Here is a tiny trained network, its code and every weight. The questions are about switching its units off for an input and a target symbol, where a switched-off unit gives its printed mean instead of its output.

import numpy as np


def w(rows, s, z=0):
    codes = np.array(rows[::2]) - 128.0
    scale = np.full(codes.shape[1], s)
    scale[-1] = z or s
    return codes * scale


def f(y):
    return np.maximum(y, 0)


def softmax(a):
    e = np.exp(a - a.max(-1, keepdims=True))
    return e / e.sum(-1, keepdims=True)


def log_softmax(a):
    a = a - a.max(-1, keepdims=True)
    return a - np.log(np.exp(a).sum(-1, keepdims=True))


def net(x, mask):
    ids = ['γεζθλπτφ'.index(c) for c in x.split()]
    T = len(ids)
    res = E[ids] + P[:T]
    r = res
    for j in range(3):
        rows = slice(3 * j, 3 * j + 3)
        q, k, v = (r @ M[0][rows].T for M in (Q, K, V))
        z = softmax(np.where(np.tri(T) > 0, q @ k.T / 3**0.5, -1e9)) @ v
        o = O[0][rows]
        res = res + np.where(mask[j], z, o[:, -1]) @ o[:, :-1]
    y = f(res @ A[0][:, :-1].T + A[0][:, -1])
    res = res + np.where(mask[3:15], y, B[0][:, -1]) @ B[0][:, :-1]
    return log_softmax(res[-1] @ U[:, :-1].T + U[:, -1])


Q, K, V, O, A, B = {}, {}, {}, {}, {}, {}
E = w([
[101,201,126,98,108,144,39,98],'γ',
[149,38,164,188,100,102,126,141],'ε',
[171,143,143,152,105,122,110,156],'ζ',
[109,102,95,161,106,81,40,162],'θ',
[204,57,73,252,158,107,105,65],'λ',
[164,54,197,103,74,125,137,100],'π',
[137,110,177,124,108,108,88,76],'τ',
[174,127,162,58,50,178,155,160],'φ',
],0.021)
P = w([
[98,180,211,225,196,40,153,24],'0',
[209,134,43,133,89,134,111,121],'1',
[140,61,61,70,101,103,30,24],'2',
[184,122,76,79,72,144,75,88],'3',
[148,107,175,69,194,108,145,149],'4',
[176,162,197,173,165,185,180,245],'5',
[93,115,166,101,175,135,106,170],'6',
[162,85,157,106,147,165,148,157],'7',
[140,51,181,12,183,145,126,42],'8',
[138,68,195,143,188,129,99,92],'9',
[165,70,166,102,176,157,122,132],'10',
[141,88,140,126,133,182,102,207],'11',
[156,92,173,123,171,177,92,137],'12',
],0.011)
Q[0] = w([
[98,186,213,199,149,163,152,150],'head 1',
[111,124,144,67,241,74,168,142],'head 1',
[148,123,135,40,168,97,108,39],'head 1',
[238,131,231,198,78,94,85,126],'head 2',
[52,177,79,106,173,106,241,118],'head 2',
[150,107,157,99,34,153,2,84],'head 2',
[107,118,139,156,177,210,93,172],'head 3',
[182,139,144,134,97,149,87,101],'head 3',
[174,66,193,131,176,225,42,142],'head 3',
],0.0069)
K[0] = w([
[100,22,65,85,114,104,27,98],'head 1',
[236,183,41,166,17,164,127,220],'head 1',
[138,167,155,192,146,139,125,178],'head 1',
[93,195,151,182,84,110,123,72],'head 2',
[154,41,59,101,94,253,85,167],'head 2',
[125,209,164,211,107,82,205,76],'head 2',
[139,84,173,165,156,147,64,87],'head 3',
[101,192,128,179,193,89,232,151],'head 3',
[72,108,234,187,86,33,156,75],'head 3',
],0.0073)
V[0] = w([
[250,166,135,122,92,193,171,150],'head 1',
[120,126,246,32,95,85,112,112],'head 1',
[150,215,127,83,169,108,147,67],'head 1',
[114,239,97,160,146,121,146,111],'head 2',
[46,126,94,78,128,82,65,129],'head 2',
[135,65,120,110,163,148,188,39],'head 2',
[161,70,97,120,102,122,113,148],'head 3',
[199,81,128,55,117,144,77,109],'head 3',
[126,117,203,208,160,121,105,169],'head 3',
],0.011)
O[0] = w([
[179,178,128,154,93,151,107,173,128],'head 1',
[107,140,203,142,141,86,122,53,213],'head 1',
[150,148,196,159,213,109,95,146,117],'head 1',
[81,92,114,143,99,187,124,166,162],'head 2',
[56,124,124,8,109,128,106,103,91],'head 2',
[146,113,115,130,185,153,167,158,161],'head 2',
[137,140,97,161,133,123,219,66,124],'head 3',
[147,208,181,103,183,159,207,106,136],'head 3',
[168,129,113,102,129,82,123,172,245],'head 3',
],0.012)
A[0] = w([
[47,188,124,114,148,149,82,136,202],'neuron 1',
[200,63,42,127,128,100,168,47,204],'neuron 2',
[101,163,56,145,123,132,32,123,141],'neuron 3',
[104,118,159,210,98,176,141,84,74],'neuron 4',
[217,158,167,113,81,142,164,185,197],'neuron 5',
[132,147,132,178,162,174,140,223,127],'neuron 6',
[169,107,175,102,86,14,53,72,135],'neuron 7',
[147,99,158,148,165,101,162,187,143],'neuron 8',
[130,95,77,191,92,142,147,46,110],'neuron 9',
[183,158,175,123,136,137,159,124,253],'neuron 10',
[182,138,149,167,2,58,63,130,155],'neuron 11',
[48,133,135,65,122,166,102,196,134],'neuron 12',
],0.0064,0.0045)
B[0] = w([
[187,113,36,183,67,102,147,138,162],'neuron 1',
[24,252,86,106,146,142,133,181,207],'neuron 2',
[192,116,165,186,112,69,148,109,154],'neuron 3',
[144,27,145,222,113,103,35,137,144],'neuron 4',
[61,179,105,131,168,81,88,98,228],'neuron 5',
[254,135,68,118,38,198,161,32,173],'neuron 6',
[75,162,151,221,192,38,173,110,248],'neuron 7',
[152,105,58,39,223,134,53,148,195],'neuron 8',
[93,187,128,73,49,48,98,189,149],'neuron 9',
[16,95,74,166,128,167,56,38,216],'neuron 10',
[170,144,149,213,43,197,118,174,217],'neuron 11',
[118,55,72,167,123,130,173,124,175],'neuron 12',
],0.0051,0.015)
U = w([
[107,154,162,125,239,159,13,196,178],'γ',
[158,189,114,156,98,65,209,121,192],'ε',
[204,220,171,156,136,63,138,223,4],'ζ',
[33,136,89,192,182,203,94,129,215],'θ',
[189,117,75,168,178,174,121,102,80],'λ',
[114,198,141,255,160,190,220,82,186],'π',
[169,173,128,133,230,117,128,94,165],'τ',
[158,186,171,228,128,175,123,161,59],'φ',
],0.0058,0.0018)

Each question gives the input, a string of symbols that net reads in full, and the target symbol t.
The units are the heads (3 rows each of Q, K, V and O) and the neurons (one row each of A and B). Each row of codes is followed by its name. A weight is (code - 128) times the scale printed after its matrix; where a second scale follows, it is the last column's (O, A, B and U).
mask holds one flag per unit, heads first, then neurons. A switched-off unit (its flag False) gives its mean, the last column of its rows in O or B, instead of its output. The means were averaged over made-up inputs and are rounded, as every weight is.
A unit's drop is (log p(t) with every unit on - log p(t) with that unit switched off) / (log p(t) with every unit on - log p(t) with every unit switched off).
The circuit of an input: a set's keep is (log p(t) with only the set's units on - log p(t) with every unit switched off) / (log p(t) with every unit on - log p(t) with every unit switched off). Starting from the 12 units with the biggest drops (on a tie, the unit counted first), units are removed one at a time, each time the one whose removal leaves the highest keep (on an exact tie, the one counted first), for as long as the keep stays at least 0.8.
units of the circuit, in order: the units of the circuit, biggest drop first
k most important neurons: the k neurons with the biggest drops, biggest first
which heads matter: for each layer, one digit per head in row order, 1 if its drop is at least 0.15 and else 0, layers parted by /
input τ π τ θ, target τ: which heads matter : 100
input γ π τ, target γ: units of the circuit, in order : [head 1]
input ζ φ ε τ ε φ φ θ λ, target φ: units of the circuit, in order : [head 1; head 2; neuron 11]
input ε π θ φ φ φ φ ε θ γ φ ζ ε, target ζ: units of the circuit, in order : [head 3; head 2]
input φ τ θ λ φ γ, target π: which heads matter : 001
input ζ π λ θ ζ τ ε γ λ τ φ λ λ, target φ: which heads matter : 010
input π φ ζ λ, target τ: units of the circuit, in order : [head 2; head 1]
input γ θ γ φ φ ε ε π π γ λ, target θ: which heads matter : 010
input φ γ π θ θ φ ε π θ τ θ φ, target π: which heads matter : 101
input λ λ ε π φ ζ γ π φ θ ε φ τ, target λ: units of the circuit, in order : [head 2; neuron 6; neuron 7; head 1]
input ζ λ γ φ λ ε, target γ: units of the circuit, in order : [head 1; neuron 8]
input θ ε φ, target θ: which heads matter : 110
input φ θ γ, target φ: units of the circuit, in order : [head 1; neuron 11; head 2]
input λ λ τ λ τ, target λ: units of the circuit, in order : [head 1; neuron 6; head 2]
input φ τ λ π γ ζ ε γ π φ φ π, target π: units of the circuit, in order : [head 3]
input φ ζ γ λ λ π ζ τ τ, target π: which heads matter : 011
input φ θ π, target φ: units of the circuit, in order : [head 1; neuron 11]
input θ λ φ λ, target θ: units of the circuit, in order : [head 1; neuron 2]
input ε ε ζ ζ π θ φ π θ γ, target ζ: which heads matter : 001
input φ θ γ φ π φ φ τ, target π: units of the circuit, in order : [head 3]
input φ φ ε, target π: 2 most important neurons : [neuron 7; neuron 10]
input λ φ λ θ φ φ λ π φ ζ π θ ε, target λ: units of the circuit, in order : [head 2; neuron 6; neuron 8]
input π γ θ ε τ γ γ, target τ: which heads matter : 010
input γ γ π τ τ φ ζ π γ γ φ π, target θ: which heads matter : 011
input λ τ θ, target λ: which heads matter : 110
